Below is a small trained network, with its code and all its weights. Each question gives an input and a target symbol and asks what happens when units are switched off, that is, made to give their printed mean instead of their output.

import numpy as np


def w(rows, s, z=0):
    codes = np.array(rows[::2]) - 128.0
    scale = np.full(codes.shape[1], s)
    scale[-1] = z or s
    return codes * scale


def norm(h):
    return h / np.sqrt((h * h).mean(-1, keepdims=True) + 1e-5)


def softmax(a):
    e = np.exp(a - a.max(-1, keepdims=True))
    return e / e.sum(-1, keepdims=True)


def log_softmax(a):
    a = a - a.max(-1, keepdims=True)
    return a - np.log(np.exp(a).sum(-1, keepdims=True))


def net(x, mask):
    ids = ['γδεηθξπω'.index(c) for c in x.split()]
    T = len(ids)
    res = E[ids] + P[:T]
    u = 0
    for l in range(2):
        r = norm(res)
        for j in range(3):
            rows = slice(2 * j, 2 * j + 2)
            q, k, v = (r @ M[l][rows].T for M in (Q, K, V))
            z = softmax(np.where(np.tri(T) > 0, q @ k.T / 2**0.5, -1e9)) @ v
            o = O[l][rows]
            res = res + np.where(mask[u + j], z, o[:, -1]) @ o[:, :-1]
        u += 3
    return log_softmax(norm(res)[-1] @ U[:, :-1].T + U[:, -1])


Q, K, V, O = {}, {}, {}, {}
E = w([
[44,134,114],'γ',
[123,123,61],'δ',
[126,147,8],'ε',
[185,124,124],'η',
[108,98,211],'θ',
[129,169,108],'ξ',
[129,155,117],'π',
[132,254,126],'ω',
],0.0097)
P = w([
[125,18,71],'0',
[134,212,106],'1',
[113,220,90],'2',
[108,234,98],'3',
[99,232,104],'4',
[90,251,103],'5',
[88,248,105],'6',
[91,243,98],'7',
[67,229,107],'8',
[67,208,83],'9',
[79,240,70],'10',
[31,247,113],'11',
],0.0014)
Q[0] = w([
[87,113,123],'L0H1',
[2,184,116],'L0H1',
[106,133,236],'L0H2',
[128,180,76],'L0H2',
[119,143,163],'L0H3',
[175,150,163],'L0H3',
],0.037)
K[0] = w([
[91,73,147],'L0H1',
[113,2,158],'L0H1',
[56,84,192],'L0H2',
[219,129,114],'L0H2',
[101,136,158],'L0H3',
[47,116,122],'L0H3',
],0.029)
V[0] = w([
[69,62,201],'L0H1',
[116,66,42],'L0H1',
[130,158,112],'L0H2',
[250,120,119],'L0H2',
[65,120,133],'L0H3',
[147,161,123],'L0H3',
],0.013)
O[0] = w([
[56,129,39,120],'L0H1',
[108,7,157,159],'L0H1',
[121,89,126,175],'L0H2',
[2,105,113,255],'L0H2',
[98,91,74,147],'L0H3',
[112,124,173,160],'L0H3',
],0.0097,0.0079)
Q[1] = w([
[123,4,88],'L1H1',
[66,156,148],'L1H1',
[165,185,205],'L1H2',
[69,191,140],'L1H2',
[124,107,45],'L1H3',
[178,134,185],'L1H3',
],0.023)
K[1] = w([
[4,143,131],'L1H1',
[163,178,87],'L1H1',
[66,197,139],'L1H2',
[71,76,174],'L1H2',
[192,131,173],'L1H3',
[54,97,130],'L1H3',
],0.024)
V[1] = w([
[117,128,164],'L1H1',
[187,47,115],'L1H1',
[127,99,49],'L1H2',
[185,105,103],'L1H2',
[1,102,164],'L1H3',
[154,18,100],'L1H3',
],0.014)
O[1] = w([
[154,83,130,159],'L1H1',
[11,48,78,63],'L1H1',
[196,43,200,53],'L1H2',
[200,165,146,133],'L1H2',
[44,214,255,110],'L1H3',
[244,252,76,252],'L1H3',
],0.0076,0.0035)
U = w([
[112,128,156,98],'γ',
[92,11,105,99],'δ',
[211,93,65,72],'ε',
[55,140,185,252],'η',
[93,190,64,66],'θ',
[160,115,145,89],'ξ',
[174,90,195,211],'π',
[197,225,178,173],'ω',
],0.011,0.0029)

Each question gives the input, a string of symbols that net reads in full, and the target symbol t.
The units are the heads (2 rows each of Q, K, V and O). Each row of codes is followed by its name. A weight is (code - 128) times the scale printed after its matrix; where a second scale follows, it is the last column's (O and U).
mask holds one flag per head, layer by layer. A switched-off head (its flag False) gives its mean, the last column of its rows in O, instead of its output. The means were averaged over made-up inputs and are rounded, as every weight is.
A unit's drop is (log p(t) with every unit on - log p(t) with that unit switched off) / (log p(t) with every unit on - log p(t) with every unit switched off).
The circuit of an input: a set's keep is (log p(t) with only the set's units on - log p(t) with every unit switched off) / (log p(t) with every unit on - log p(t) with every unit switched off). Starting from all 6 units, units are removed one at a time, each time the one whose removal leaves the highest keep (on an exact tie, the one counted first), for as long as the keep stays at least 0.8.
units of the circuit, in order: the units of the circuit, biggest drop first
which heads matter: for each layer, one digit per head in row order, 1 if its drop is at least 0.15 and else 0, layers parted by /
input ω γ π ξ π η η ε δ γ ω γ, target δ: which heads matter : 100 / 001
input ω γ θ, target δ: units of the circuit, in order : [L0H1; L1H3; L0H2]
input ε ω ω ξ η ε, target η: which heads matter : 011 / 001
input γ ω π γ π π δ δ ω π γ, target ε: which heads matter : 110 / 001
input ω γ π π η, target δ: units of the circuit, in order : [L0H2; L0H3; L1H3; L0H1]
input γ ω π ε, target ε: units of the circuit, in order : [L0H2; L1H3]
input γ ω π η, target ε: units of the circuit, in order : [L0H3; L0H2; L1H3; L1H2]
input ξ ε π, target π: units of the circuit, in order : [L0H1]
input γ γ γ η θ ξ π ω ω π η, target ε: which heads matter : 011 / 001
input ω δ γ ξ ω π ω, target δ: units of the circuit, in order : [L1H3; L0H1]
input ω ω π ω γ π θ η, target δ: units of the circuit, in order : [L0H2; L1H3; L0H3; L0H1]
input γ π ξ, target ε: which heads matter : 010 / 001
input ω π η, target η: which heads matter : 100 / 001
input γ ω ω π ω δ ω ω, target ε: which heads matter : 010 / 000
input ε ε ω π ε π δ ω, target ω: units of the circuit, in order : [L0H2]
input ω γ π ε, target δ: units of the circuit, in order : [L1H3; L0H2]
input η γ γ η γ ω ξ γ η, target η: which heads matter : 000 / 001
input γ δ η ω ξ π ω ω, target ε: which heads matter : 010 / 011
input γ ω π ε π η θ, target ε: units of the circuit, in order : [L0H1; L0H2; L1H3]
input ε γ η, target ω: units of the circuit, in order : [L0H1; L1H3; L0H3; L0H2]
input ε π θ η ω ε ε π θ θ, target θ: which heads matter : 100 / 100
input η δ η ω η δ, target η: which heads matter : 000 / 000
input δ γ ω δ ω ξ ε ω ω π δ π, target π: units of the circuit, in order : [L0H1; L0H2]
input ε π π ω ε π γ ξ ω, target ω: which heads matter : 111 / 000
input ε η ω ω γ, target ω: which heads matter : 111 / 101
input π ε ε, target ε: units of the circuit, in order : [L0H2; L1H3; L1H1; L1H2]
